Here is a tiny trained network, its code and every weight. The questions are about switching its units off for an input and a class, where a switched-off unit gives its printed mean instead of its output.

import numpy as np


def w(rows, s, z=0):
    codes = np.array(rows[::2]) - 128.0
    scale = np.full(codes.shape[1], s)
    scale[-1] = z or s
    return codes * scale


def norm(h):
    return h / np.sqrt((h * h).mean(-1, keepdims=True) + 1e-5)


def f(y):
    return y / 2 * (1 + np.tanh(0.7978845608 * (y + 0.044715 * y**3)))


def log_softmax(a):
    a = a - a.max(-1, keepdims=True)
    return a - np.log(np.exp(a).sum(-1, keepdims=True))


def net(x, mask):
    res = np.array(x, float).reshape(1, 5) / 4 @ E
    u = 0
    for l in range(2):
        y = f(norm(res) @ A[l][:, :-1].T + A[l][:, -1])
        res = res + np.where(mask[u : u + 9], y, B[l][:, -1]) @ B[l][:, :-1]
        u += 9
    return log_softmax(norm(res)[-1] @ U[:, :-1].T + U[:, -1])


A, B = {}, {}
E = w([
[139,154,141,136,180,138,207,159],'x0',
[112,79,71,197,204,71,132,73],'x1',
[134,103,132,150,144,112,109,212],'x2',
[1,44,206,184,159,184,150,96],'x3',
[36,92,75,128,20,85,208,153],'x4',
],0.0063)
A[0] = w([
[112,93,151,125,146,125,91,249,110],'0.n0',
[95,108,120,116,76,171,5,114,46],'0.n1',
[138,167,149,171,33,152,157,147,185],'0.n2',
[123,168,183,98,111,231,105,150,78],'0.n3',
[119,101,206,125,123,218,125,126,119],'0.n4',
[121,177,151,97,101,167,171,31,137],'0.n5',
[137,140,163,115,69,172,148,163,51],'0.n6',
[117,61,146,116,119,158,150,127,45],'0.n7',
[134,163,139,120,179,183,225,158,2],'0.n8',
],0.011,0.0037)
B[0] = w([
[155,44,129,215,80,250,114,175,215],'0.n0',
[190,137,204,159,57,42,194,70,204],'0.n1',
[130,103,132,26,110,142,104,116,221],'0.n2',
[126,94,142,64,191,68,43,167,234],'0.n3',
[74,223,128,159,131,138,116,104,252],'0.n4',
[162,31,118,246,97,231,104,240,210],'0.n5',
[133,81,107,104,214,8,74,208,175],'0.n6',
[69,191,89,129,114,75,109,135,154],'0.n7',
[195,136,207,173,37,6,194,63,186],'0.n8',
],0.013,0.0046)
A[1] = w([
[182,244,68,59,107,188,132,167,45],'1.n0',
[117,168,212,97,190,152,254,239,42],'1.n1',
[133,107,165,139,53,35,171,118,80],'1.n2',
[105,58,74,189,226,109,164,80,61],'1.n3',
[18,165,214,99,145,193,146,111,3],'1.n4',
[151,87,38,143,173,97,152,62,98],'1.n5',
[219,94,111,78,114,118,129,144,214],'1.n6',
[160,177,226,108,200,187,62,99,140],'1.n7',
[27,53,95,19,130,159,191,165,80],'1.n8',
],0.01,0.0026)
B[1] = w([
[69,144,121,165,111,97,110,156,168],'1.n0',
[134,87,130,106,7,93,92,38,136],'1.n1',
[172,152,131,144,169,120,166,120,220],'1.n2',
[143,134,155,77,115,108,83,153,191],'1.n3',
[96,166,108,146,123,86,96,164,163],'1.n4',
[116,97,164,100,106,134,110,153,177],'1.n5',
[67,143,155,170,139,135,130,100,254],'1.n6',
[142,107,63,87,112,145,201,101,228],'1.n7',
[173,148,86,113,166,163,144,88,189],'1.n8',
],0.02,0.0065)
U = w([
[170,133,204,166,76,45,187,84,158],'0',
[115,95,148,13,153,95,42,168,158],'1',
[2,206,102,182,111,108,101,151,156],'2',
[158,130,28,74,140,196,205,92,170],'3',
[130,64,147,205,79,234,107,187,122],'4',
[139,160,162,148,203,167,131,154,155],'5',
[113,175,172,96,126,181,150,153,2],'6',
],0.015,0.0061)

Each question gives the input, the list of numbers given to net, and the class t.
The units are the neurons (one row each of A and B). Each row of codes is followed by its name. A weight is (code - 128) times the scale printed after its matrix; where a second scale follows, it is the last column's (A, B and U).
mask holds one flag per neuron, layer by layer. A switched-off neuron (its flag False) gives its mean, the last column of its row in B, instead of its output. The means were averaged over made-up inputs and are rounded, as every weight is.
A unit's drop is (log p(t) with every unit on - log p(t) with that unit switched off) / (log p(t) with every unit on - log p(t) with every unit switched off).
The circuit of an input: a set's keep is (log p(t) with only the set's units on - log p(t) with every unit switched off) / (log p(t) with every unit on - log p(t) with every unit switched off). Starting from the 12 units with the biggest drops (on a tie, the unit counted first), units are removed one at a time, each time the one whose removal leaves the highest keep (on an exact tie, the one counted first), for as long as the keep stays at least 0.8.
circuit, biggest first: the units of the circuit, biggest drop first
k most important neurons: the k neurons with the biggest drops, biggest first
top k neurons in layer l: the k neurons of layer l with the biggest drops, biggest first
input [0,2,7,2,-7], class 3: circuit, biggest first : [1.n7]
input [-4,-3,6,-7,6], class 2: 4 most important neurons : [1.n6, 1.n0, 0.n5, 1.n7]
input [7,0,8,-7,-3], class 4: 4 most important neurons : [0.n0, 0.n1, 1.n2, 0.n4]
input [1,8,8,5,-5], class 1: 3 most important neurons : [1.n3, 0.n5, 1.n6]
input [-4,-5,-5,0,6], class 3: top 4 neurons in layer 0 : [0.n2, 0.n0, 0.n8, 0.n3]
input [-4,-7,6,3,7], class 1: 3 most important neurons : [0.n6, 1.n7, 0.n2]
input [-3,7,-4,4,8], class 3: top 2 neurons in layer 1 : [1.n8, 1.n0]
input [4,-6,-5,5,-4], class 1: 3 most important neurons : [0.n3, 0.n0, 1.n6]
input [1,3,1,-5,6], class 3: top 2 neurons in layer 1 : [1.n8, 1.n4]
input [-4,-5,-4,3,-7], class 3: 2 most important neurons : [1.n7, 0.n4]
input [5,0,-5,-6,-5], class 2: 2 most important neurons : [1.n0, 0.n1]
input [-1,6,-8,1,7], class 4: 2 most important neurons : [0.n5, 1.n7]
input [2,-2,-3,-7,-7], class 2: top 4 neurons in layer 1 : [1.n0, 1.n6, 1.n8, 1.n2]
input [2,8,-2,-5,8], class 1: top 3 neurons in layer 1 : [1.n5, 1.n3, 1.n7]
input [-3,-6,-5,-2,-5], class 1: 3 most important neurons : [0.n3, 0.n0, 0.n6]
input [7,-4,7,-5,-1], class 0: circuit, biggest first : [0.n8]
input [-5,3,-7,3,1], class 4: 2 most important neurons : [0.n5, 0.n8]
input [-7,-7,7,5,-6], class 0: top 2 neurons in layer 0 : [0.n1, 0.n5]
input [8,-3,5,-6,-8], class 0: 2 most important neurons : [0.n8, 1.n1]
input [7,7,7,4,3], class 0: circuit, biggest first : [1.n1]
input [7,7,0,7,-6], class 0: top 2 neurons in layer 0 : [0.n8, 0.n3]
input [-8,1,1,6,8], class 0: top 2 neurons in layer 0 : [0.n1, 0.n3]
